Below are the code and all the weights of a small trained network. Each question names an input and a class and asks about switching units off, where a switched-off unit gives its printed mean instead of its output.

import numpy as np


def w(rows, s, z=0):
    codes = np.array(rows[::2]) - 128.0
    scale = np.full(codes.shape[1], s)
    scale[-1] = z or s
    return codes * scale


def norm(h):
    return h / np.sqrt((h * h).mean(-1, keepdims=True) + 1e-5)


def f(y):
    return np.maximum(y, 0)


def log_softmax(a):
    a = a - a.max(-1, keepdims=True)
    return a - np.log(np.exp(a).sum(-1, keepdims=True))


def net(x, mask):
    res = np.array(x, float).reshape(1, 4) / 4 @ E
    u = 0
    for l in range(2):
        y = f(norm(res) @ A[l][:, :-1].T + A[l][:, -1])
        res = res + np.where(mask[u : u + 6], y, B[l][:, -1]) @ B[l][:, :-1]
        u += 6
    return log_softmax(norm(res)[-1] @ U[:, :-1].T + U[:, -1])


A, B = {}, {}
E = w([
[121,55,71,132,70,152,146,197,185,74,158],'x0',
[126,129,121,130,143,115,131,136,120,130,134],'x1',
[93,137,130,163,234,176,116,122,231,105,117],'x2',
[148,101,162,187,181,117,159,3,110,69,147],'x3',
],0.0039)
A[0] = w([
[163,21,83,167,122,114,129,102,102,50,165,86],'0.n1',
[158,112,118,166,182,145,122,146,220,61,143,104],'0.n2',
[112,97,211,161,177,87,167,39,84,166,130,113],'0.n3',
[154,47,132,181,119,78,183,26,103,1,91,88],'0.n4',
[132,220,174,89,133,85,84,144,104,224,64,113],'0.n5',
[100,168,176,167,217,144,97,163,221,214,96,4],'0.n6',
],0.0038,0.0036)
B[0] = w([
[177,182,154,192,49,166,214,145,197,163,165,205],'0.n1',
[38,110,114,199,174,43,94,48,166,90,172,208],'0.n2',
[139,112,71,64,111,95,102,201,135,34,50,231],'0.n3',
[113,161,253,149,121,193,180,142,50,184,192,253],'0.n4',
[196,171,169,138,58,111,182,86,178,188,216,229],'0.n5',
[91,126,40,46,69,210,63,138,21,25,149,191],'0.n6',
],0.0044,0.0047)
A[1] = w([
[77,97,64,127,184,118,60,146,194,144,90,45],'1.n1',
[156,135,213,105,136,79,118,132,93,168,91,48],'1.n2',
[110,139,131,72,105,165,102,130,1,107,122,124],'1.n3',
[148,149,196,168,164,107,123,53,107,66,76,211],'1.n4',
[102,175,126,80,134,190,59,149,140,176,169,1],'1.n5',
[127,73,100,150,59,114,147,166,134,151,151,234],'1.n6',
],0.0061,0.0023)
B[1] = w([
[237,154,199,140,34,124,223,129,35,248,153,179],'1.n1',
[107,84,149,255,148,185,214,117,186,132,242,194],'1.n2',
[47,106,112,185,193,192,109,123,241,82,132,224],'1.n3',
[98,126,56,54,106,91,27,172,147,132,63,255],'1.n4',
[73,68,209,239,185,136,160,55,173,81,157,180],'1.n5',
[171,146,117,78,198,98,99,103,60,133,54,225],'1.n6',
],0.0055,0.0054)
U = w([
[220,129,157,142,89,137,200,137,80,222,172,150],'0',
[62,127,145,184,144,161,106,94,183,77,173,5],'1',
[152,121,60,2,131,91,44,149,94,94,42,231],'2',
],0.0085,0.0018)

Each question gives the input, the list of numbers given to net, and the class t.
The units are the neurons (one row each of A and B). Each row of codes is followed by its name. A weight is (code - 128) times the scale printed after its matrix; where a second scale follows, it is the last column's (A, B and U).
mask holds one flag per neuron, layer by layer. A switched-off neuron (its flag False) gives its mean, the last column of its row in B, instead of its output. The means were averaged over made-up inputs and are rounded, as every weight is.
A unit's drop is (log p(t) with every unit on - log p(t) with that unit switched off) / (log p(t) with every unit on - log p(t) with every unit switched off).
The circuit of an input: a set's keep is (log p(t) with only the set's units on - log p(t) with every unit switched off) / (log p(t) with every unit on - log p(t) with every unit switched off). Starting from all 12 units, units are removed one at a time, each time the one whose removal leaves the highest keep (on an exact tie, the one counted first), for as long as the keep stays at least 0.8.
units of the circuit, in order: the units of the circuit, biggest drop first
most important unit: the unit with the biggest drop
k most important neurons: the k neurons with the biggest drops, biggest first
k most important neurons of layer l: the k neurons of layer l with the biggest drops, biggest first
drop when u is switched off: that unit's drop, to one decimal
input [2,0,-7,-3], class 2: 2 most important neurons	[0.n4; 1.n6]
input [-4,3,8,5], class 2: most important neuron of layer 1	[1.n4]
input [0,-5,6,4], class 2: units of the circuit, in order	[1.n4; 1.n2]
input [-6,4,3,-8], class 1: 2 most important neurons	[0.n6; 1.n5]
input [3,-1,0,7], class 0: 4 most important neurons	[0.n4; 0.n1; 1.n3; 1.n5]
input [-2,-5,1,7], class 2: 2 most important neurons	[1.n4; 0.n3]
input [-7,-8,1,7], class 2: 3 most important neurons	[1.n4; 0.n3; 1.n5]
input [7,-4,2,-6], class 0: 2 most important neurons of layer 1	[1.n1; 1.n4]
input [-5,-8,-7,2], class 1: 2 most important neurons of layer 0	[0.n1; 0.n3]
input [4,6,0,-3], class 2: 2 most important neurons	[1.n6; 1.n2]
input [3,-8,6,-6], class 0: units of the circuit, in order	[1.n1; 0.n4]
input [-3,-2,-4,5], class 1: 2 most important neurons	[1.n2; 0.n4]
input [2,-7,-6,-5], class 2: 2 most important neurons	[0.n4; 1.n6]
input [-6,0,3,4], class 2: units of the circuit, in order	[1.n4]
input [-8,8,-5,5], class 1: 2 most important neurons of layer 1	[1.n2; 1.n3]
input [4,-4,5,-3], class 0: drop when 1.n1 is switched off	1.6
input [8,2,5,-2], class 0: drop when 1.n1 is switched off	1.2
input [5,-4,6,-5], class 0: drop when 1.n1 is switched off	1.7
input [7,-1,-4,3], class 0: drop when 0.n1 is switched off	0.1
input [5,3,-8,-3], class 2: most important unit	1.n6
